The rows lie along a hidden order. The number after each row says roughly how far along it the row is, from 0 to 30. A new part has a new order.
In the rows, 128 means zero.
[146 116 131 115 127 106 115 133 121 139 124 151 130 144 141 122 110 127
 113 106 127 123 157 125 138 139 135  79 142 128 129 136 122 135 145  84
 132  79 138 140 151 154 138 136 136 146 133 120 121 143 146 132 144  99]  3
[140 126 145 131 140 113  90 112 113 152 117 140 119  83 140 116 139 134
 134 113 120 101 103 189 125  90 130  80 153 129 122 141  57 133 146 127
 122  91 146 120 119 119 129 146 102 136 145 135 113 109 125 126 121 193]  8
[151 116 131 127 122 113 119 125 142 131 151 127 134 131 116 129 124 125
 128 126 130 129 147 138 126 128 127 115 127 129 113 124 133 128 130 122
 130 119 129 130 139 154 132 125 120 131 131 130 132 143 136 126 130 117]  24
[137 131 134 115 129 125 122 124 120 129 137 110 113 104 132  97 131 144
 125 109 126 108 110 118 132 128 118 100 144 135 137 130 136 111 136 121
 139 104 121 141  99 117 104 128 131 122 132 134 130 134 125 141 165 144]  6
[ 79 126 119 130 140 148 133 128  98 117  92 115 125 106 131 140 136 133
 128 132 124 137 103 105 139 143 135 155 120 138 148 136 126 137 114 145
 131 117 131 120 126  99 124 123 131 126 125 123 131 108 128 129 133 161]  15
[ 60  62 121  82 134  88 160 144 107 197 146 218  96  88 175 188 126 151
 184 111 164 124 255  70 119 129  98 146 142 141 147 153 103  24 111   1
 161   1 160 141 202 118 141 142  12 135 151  83 181 146 193  98   1 162]  26
[ 91 120 136 132 130 153 123 115 105 126 111 119 118 111 107 142 112 108
 133 115 120 145 125  88 139 160 119 115 133 154 165 130 133 108 120 130
 154  75 136 122 130 122 123 117 130 126 126 120 144 112 132 138 151 114]  30
[187 170  99 126 119 122 139 139 138 120 145 133 152 160 130  91 146 126
 137 112 143 120 132 112 118 126 128  91 109 134  97 106 185 151 133 132
 119 156 116 134 102 106 116  93 141 130 109 138 109 156 143 117 112 157]  3
[193 127 131 129 140 103 112 120 148 158 126 145 130  99 149 131 165 160
 113 137 115  96  90 189 130  71 133 139 139  92  83 150  73 150 142 117
 111 145 138 125 144 166 141 160 109 124 146 137 117 125 111 119 103 151]  1
[149 148 130 128 130 143 116 115 141 111 122 112 137 138 101 117 122 109
  89 131 111 132  87 126 135 131 135 119 127 131 131 113 141 153 139 166
 121 181 121 121  97 134 117 118 163 114 118 142 107 116 108 134 179 109]  14
[131 107 120 121 129 116 136 133 108 159 124 174 113 102 156 147 122 138
 149 110 144 124 187 103 135 131 128 117 132 131 133 142 108 107 133  66
 143  82 141 131 177 140 157 136  92 145 134 107 140 139 159 122  84  97]  11
[163 114 113 124 131 116 130 123 152 145 133 142 126 125 141 141 132 152
 107 149 123 125 128 141 124  76 138 211 122 100 119 140 105 120 136 121
  96 166 124 115 152 153 148 144 110 118 129 129 120 136 117 113 102 115]  4
[ 88 160 103 121 139 120 126 127  97 112 126 126 149 123 135  88 138 138
 124 108 127 118 133 112 125 116 145  93 110 146 132 111 119 146 136 143
 109  90 128 131  97  69  91  92 152 134 113 131 125 143 142 119 130 238]  0
[ 92 134 135 120 134 133 122 125 131 120 121 121 135 126 111 126 121 124
 102 133 114 138 119 122 132 147 137 136 127 135 139 127 135 144 131 134
 119 115 129 125 111 119 116 125 127 121 131 131 124 118 126 127 126 145]  15
[131 112 126 117 129 111 139 130 119 139 138 152 116 115 147 143 132 140
 157 119 144 124 165 107 126 123 125 132 128 129 134 138 115  98 123  85
 138  66 139 134 150 128 135 130  98 136 132 115 147 134 150 122  92 134]  21
[ 34  89 141  92 140 113 131 133 115 153 129 166 132 110 145 157 112 129
 124 123 122 138 188  73 135 145 124 141 137 143 161 129 124  89 128  65
 133   4 159 134 141 113 112 128  70 119 148 111 144 122 156 110  81 158]  14
[100 134 130 135 132 126 117 125 120 134 131 114 131 113 124 128 124 138
 132 129 119 139 132 112 132 139 132 121 122 135 133 124 132 138 120 147
 130 129 137 129 113 123 113 120 123 129 129 131 139 131 126 126 135 170]  22
[164 106 129 110 123 108 128 131 124 144 141 170 121 128 147 132 119 132
 136 108 143 119 162 114 130 132 125 102 134 125 124 133 118 103 137  75
 139  48 133 137 153 154 150 139  99 140 134 118 137 143 147 128 110  83]  11

[128 182 102 155 123 164 126 105 159 122 101 112 147 114 171 103 150 136
 120 145  95  99 109 133  94 142 128  99 130 210 146 173 128 197 117 114
 137 105 153 173 125 128 198 128 188 124 119 142 108 116 115 133 131 129
 119 233 186 129 120 112 151 115 147 122  98 140 119 137 150 108 127 125
 119 187 173 184 131 158 116 101 135 134 105]  17
[127  33 140 102 124 100 162 111  91 140 119 146  68 126 179 126 130 128
 122 126  77 120 122 147 103 144 151 102  92  77 170  61 120  91 135 115
 139 147 199 158 122 150 173 130 164 156 127 167 119 133 142 128 138 124
 140 128 166 109 113 124  93 101 136 118 129 117 138 101 125 168  98  98
 139 207 141 167 193  57 116 124 137 130 142]  24
[151  97 168 103 151 126 129 186 124 147 123 130  96 156 175 115 155 133
 114 188 107 139 134 140 118  95 135 122 127 111 146 109 152 187 128 132
 118 108 229 157 127 126 150 134 110 136 150 139 130 138  87 123 122 120
 150 144  98 121 181 133 151  54 131 131 103 149 142 148 133 179 184 124
 134 113 178 154  53 104 139 152 122  93 140]  7
[131 156  91  37 125 137  98 133 143 150  93 222 122  84 107 112 159 111
 121 120 108 140 121 129 102 118 148 116 165 189 117 144 143 155 137  87
 108 101  83  92  94 124 136 138 144 134 118 171 128 122 151 117 134 122
 111  80 104 119 129 128  90  86 136 143 139 130 134 111 120 129 155 134
 122  40 107 220 188 133 131 137 129 120 128]  0
[134  97 161  94 118 149 122 105 131 119 111 212 146 106 145 136 146 166
 123 135 131 159 157 119  98 137 141  87 113 192 116 141 112 171 139 147
 140 112  81 149 135 171 173 142 146 112 125 197 130 136 149 131 130 136
 132 192 108 155 121 108 121 158 135 140 162 165 110 103 127 149 119 128
 122 150 107 179 100  92 116 130 152 135 115]  23
[122  37 145 132 126 109  95 174 107 117  82 117 129 110  18 146 136 122
 120 132 104 157 130 133 130 127  90 125 114 205 177 119 137  81 128 111
 127 143 120 155 149 125  99 133 164 141 128 145 162 121 132 129 134 123
 178 166 141 103  66 141 173 116 130 124 168 115 159  96 153 116 158 137
 100 187 164  94 194 124 103 154 143 117 132]  29
[132  84 189  73 142 138 110 167 124 144 103 195  71 143 117 129 116 120
 113 192  68 137  95 115 109 113 119 100 156 176 148 168 127 153 105 135
 121 100 109 115 165 146 187 143 118 133 119 134 103 139 162 117 132 135
 128 117 101 145 163 109 133 127 140 142  85 154 139 110 126 154 179 135
 117 175 152 165  79 164 143 128 119  92 112]  2
[128 159 136 121 135 153 147 157 162 123 104 177 155  97 137 166 153  82
 117 116 105 149 162 143 131 124  55 120 144  84 131  95 129 151 106 157
 124 112   8 137 138 154 157 140 116 120 146 143 150 125 149 140 128 122
 122 178 131 115 211 129 122  85 154 130 111 157 125 128 145 121 150 121
 150  61  79 235 236 160 135 137 167 143 127]  16
[134 141 125 212 133 126  81 132  72 128 111 157  95  88   1 125 124  98
 129 124 109 154 130 138 126 121 102 127 104  38 150  65 128 138 123 137
 137 129 143 145 165 104 157 143 153 120 133 151 122 126 120 140 128 138
  94 161 141 142  75 116 203 110 105 123  88 177 128 132 112 141 138 137
 117  78  42 142 218 141 122 149 135 148 116]  8
[119 117 124  15 133 114 117 146 120 127 118 132 131 101 111 154 150 103
  97 124 112 176 150 135 110 133 104 138 154 190 114 133 153 156 149 104
 123 115 123 124 116 125 116 128 118 118 136 189 177 125 199 129 149 121
 134 169  99  75  70 153 121  56 146 135 106 113 146 140 154 113 148 133
 131  65  84 184 255 189 126 138 135 137 136]  19
[131  69 135 146 142  77 155  93 122 132 142 105 107 160 103 151 133 123
 158 119 118 107 131 136  99 115 131 113 100 133 164 177 121  94 117 113
 145  93 107 105 139 129 141 114 170 139 114 120 149 137 145 134 144 124
 112 122 124 125 206 113 152 103 117 135 119 109 147 162 134 141 119  98
 190 125 110 195 158  83 135 126 151  85 125]  18
[123  50 115 101 121 115 116 145 167 131 139 123  76 140 118 131 161  90
  91 158 106 148 129 111 107 111  59 149 100 221 149 159 150 123 134 119
 119 140 214 152 129 130 138 129 121  93 161 124 178 136 226 117 123 125
 139 137  64  84  56 120 201 102 131 124 128 130 112 132 152 140 141 136
  92 209 141  84 219 147 132 129 121 110 138]  17
[134  88 111 135 115 122 132  89 159 126 114 177 172 124  26 128 148 104
 125 131 108 114 103 119  90 135 186 104 124 230 143 230 129  86 118 108
 135  89 134 142 129 121 148 123 191 138 130  85 151 128 160 129 132 117
  96 137 145 115 131  99 212  80 126 126 128 115 125 151 121 103 153 129
 135 136 165 120 162 147 131 136 161  76 119]  30
[149 159 137 135 120 114 111 107 117 160  97 169 126  33  22 110 147 110
 109 107 107 169 162 124 115 106 179 142 142 141 133  95 141 148 132  75
 136 138 119 143 127 121 144 136 179 132 128 119 121 142  88 126 133 121
  79 107 165  78  56  99 174  98 127 121 100 126 127 117 112 170 150 128
 136 194 109 147  94 110 142 146 161 105 113]  29
[120  41  98 126  98 132 115 103 115 116 129 182 114 139 152 163 133 133
 163 134 131 127 148  99  97 109 161 118  92 171 132 128 133 149 140 111
 129 154  64 117 158 127  73 119 153 117 134 148 153 130 215 116 129 130
 133 217  95 127 127 144 206 100 143 116 112 137 112 127 151 104 162 137
  99 204 161 141 141 100 109 153  94 112 127]  14
